getu: [119  98 141 101]
rabef: [131 102 137  86]
Duda: [ 91  71 147  92]
vaz: [ 99 155 127  76]
zub: [ 93 116  96  83]
Puzuv: [121  86 124  87]
lin: [147  69 137  83]
lufu: [ 88 111  96 109]
sugem: [112  94 144 108]
meteg: [111  89 151 102]
sis: [117  91 131  92]
gone Puzuv: [ 87  86 121] | [124]
gone sis: [117 131  91] | [92]
gone Duda: [147  91  71] | [92]
Table of tags by key:
[101] -> q491
[91] -> q899
[92] -> q947
key sis 3:  | q947
which: [ 88 111  96 109] | lufu

Puzuv: [117 133  80 129 109 135 166 118 126 133  72 130 116 130 134 139 119 147
 143 121 117 136 164 156 105  95 127 146 127 141 119 137 129 127 125 142
 130 129 103 124 137 157 124 140 159 124]
meteg: [151 125 148 129 127 133 131 144 128 141 145 160 126 123 119 114 144 110
 134 136 126 134 139 116 126 142 118 146 144 146 131 127 144 123 116 127
 128  81 130 113 124 129 136 128 119 131]
getu: [153 133 140 127 125 130 120 141 130 135 139 158 140 120 119 117 132 104
 135 156 114 133 141 110 126 126 120 142 140 149 124 126 144 120 126 135
 147  91 123 119 114 143 130 125 150 123]
gone getu: [140 123 141 135 119 130 126 120 141 156 123 126 158 135  91 104 125 130
 120 110 150 124 153 139 117 114 149 143 119 135 114 130 144 126 133 120
 120 147 140 142 140 126 125 127 133] | [132]
gone getu: [114 125 110 126 126 120 141 124 130 143 140  91 158 135 135 119 130 120
 132 133 139 130 141 125 126 140 127 120 123 144 135 147 140 123 104 114
 133 117 142 156 150 119 120 126 153] | [149]
key -> tag
[158] -> q742
[72] -> q337
[71] -> q844
[157] -> q110
[129] -> q802
key Puzuv 41:  | q110
which: [117 133  80 129 109 135 166 118 126 133  72 130 116 130 134 139 119 147
 143 121 117 136 164 156 105  95 127 146 127 141 119 137 129 127 125 142
 130 129 103 124 137 157 124 140 159 124] | Puzuv
which: [153 133 140 127 125 130 120 141 130 135 139 158 140 120 119 117 132 104
 135 156 114 133 141 110 126 126 120 142 140 149 124 126 144 120 126 135
 147  91 123 119 114 143 130 125 150 123] | getu

rabef: [140 108 114 138 143]
lin: [151 117  78  84 117]
zub: [139 143 110  88 112]
sugem: [ 85  86 105 109  91]
lezup: [ 91 102  82 117 149]
lufu: [ 67 148 117 132 125]
vaz: [140 102 114 138 143]
Puzuv: [112  66  86  99 151]
meteg: [103 117 137  65  86]
sis: [151 112 176 112 152]
gone sugem: [ 91 105 109  86] | [85]
gone lufu: [132  67 148 125] | [117]

meteg: [165 159 126 171 104 141]
Puzuv: [108 117 146 135  94 120]
sugem: [151 140 130 131 122 108]
getu: [151 140 130 131  73 108]
rabef: [151 140 130 131  92  93]
Duda: [163 153 142 157  87 144]
Table of tags by key:
[171] -> q291
[141] -> q805
[108] -> q255
key meteg 5:  | q805
gone rabef: [131 130 151  92 140] | [93]

sugem: [138 125 135 171 100 128 134  91 125 160 136 145 140 126 130 152 129  96
 108  79 156]
zub: [153 125 139 182 101 144 149  92 112 141  97 123 131 150 100 140 142 106
 115  63 122]
lufu: [135 121 133 189  94 141 141  94 142 158  92 134 128 161 108 142 149 108
 110  56 119]
lezup: [160 135 139 164 105 140 155 101 121 146  96 136 132 148 118 119 131 102
 102  92 156]
rabef: [149 121 124 179 100 138 167 100 127 150  86 139 126 150 108 144 168 118
 105  66 112]
gone lufu: [189 134 121  94 141  56 149 135 141 133 158 142 108 128 119  94 110 108
 142  92] | [161]
gone lezup: [131 102 105 148 146 118 132 101 119 164 160 121 156 155  96  92 102 140
 135 139] | [136]
gone zub: [100 139 101  92 115 150 106 142 125  97 131  63 182 153 123 141 144 140
 122 149] | [112]

lufu: [113 149 139 144 132 125 119 130 163 192 144 133 124 124 138 128 124 113
 130 134 153 118 115 126 166 173 132 128 170 110 165 141  92 134 156 133
 159 159 195 135 168 134 147 114 124 170 111 119 125 149 120 159  99 160]
meteg: [138 130 109 129 112 157 145 138  98 145 127 124 148 142 124 137 148 138
 138 157 109 121 154  94 130 116  98 138 143 118  84 134 113 143 114 118
 131  87 140 129  99 117 112 149 148  95 146 147 102 117 156 131 101 106]
zub: [113 130 122 165 125 171 138 126 120 170 141 129 161 148 127 153 161 113
 126 179 121 113 148 117 138 129 119 118 171 108 117 171  99 174 122 128
 140 160 163 168 123 161 121 135 161 121 121 144 120 121 163 140 101 121]
tags:
[113] -> q596
[112] -> q62
[92] -> q450
[156] -> q769
[100] -> q197
[99] -> q442
[157] -> q457
key meteg 32:  | q596
gone zub: [171 122 126 140 171 122 161 121 174 118 113 141 126 113 161 129 168 120
 163 121 165 121 135 129 113 120 125 161 163 108 138 153 160  99 161 144
 130 117 128 148 140 148 170 179 121 138 123 101 121 117 127 121 171] | [119]
which: [113 149 139 144 132 125 119 130 163 192 144 133 124 124 138 128 124 113
 130 134 153 118 115 126 166 173 132 128 170 110 165 141  92 134 156 133
 159 159 195 135 168 134 147 114 124 170 111 119 125 149 120 159  99 160] | lufu
gone lufu: [134 141 144 135 149 192 113 170 134 118 124 173 160 166 128  92 139 168
 159 133 124 130 138 132 113 195 156 132 144 149 110 119 114 124 125 126
 159 125 134 159 170 128 133 115 130 111 120  99 163 147 119 124 165] | [153]
which: [113 130 122 165 125 171 138 126 120 170 141 129 161 148 127 153 161 113
 126 179 121 113 148 117 138 129 119 118 171 108 117 171  99 174 122 128
 140 160 163 168 123 161 121 135 161 121 121 144 120 121 163 140 101 121] | zub

sis: [114  89 165 150 149 169 116  96  82  93 122 163 156 120]
lin: [138  94 141 149 134 155  64 133 145 131 127 116 115 140]
rabef: [133  61 160 167 137 163  80 113 143 116 133 129 136 120]
meteg: [109  98 142 143 157 128 171 170  92 107 128 168 151 104]
getu: [109 128 156 127 143 162 133 105  62 100 116 167 156 155]
zub: [109  98 142 143 157 128 171  88  92  83 128 168 151 104]
gone meteg: [ 98  92 142 168 128 157 143 109 170 104 151 107 128] | [171]
gone lin: [ 94 141  64 127 155 140 131 115 145 133 134 116 138] | [149]
tags:
[128] -> q246
[168] -> q390
[167] -> q350
[129] -> q429
[163] -> q763
[116] -> q609
[80] -> q507
key rabef 11:  | q429

meteg: [ 93 125 191 113 115 133]
lezup: [ 93 125 191 113 179 190]
sis: [123 125 124 113 115 121]
gone sis: [113 124 115 123 125] | [121]
key -> tag
[133] -> q129
[189] -> q952
[121] -> q485
[120] -> q464
[123] -> q833
[122] -> q712
[190] -> q711
key sis 5:  | q485
gone sis: [121 124 115 113 123] | [125]
gone sis: [121 123 113 125 115] | [124]
which: [ 93 125 191 113 115 133] | meteg
gone lezup: [113 179  93 190 125] | [191]

Duda: [100 127 128 125 109 128 118 128]
sugem: [128 168 123  85 112 131 136 156]
getu: [143 118  85 117 117 128 126 162]
sis: [128 119 108 118 128 128 118 135]
meteg: [ 73  80 128 154 155 144 124  80]
lin: [136 132 154 135 128 149 157 121]
Puzuv: [128 128 128 145 116 134 114 151]
tags:
[126] -> q216
[119] -> q911
[120] -> q26
[127] -> q519
key Duda 1:  | q519
gone Duda: [100 128 127 109 128 118 128] | [125]
gone getu: [126 117 117 162  85 118 128] | [143]
gone sis: [108 128 135 128 118 128 118] | [119]
which: [128 128 128 145 116 134 114 151] | Puzuv
which: [100 127 128 125 109 128 118 128] | Duda
gone getu: [162 117 117 118 126 128 143] | [85]

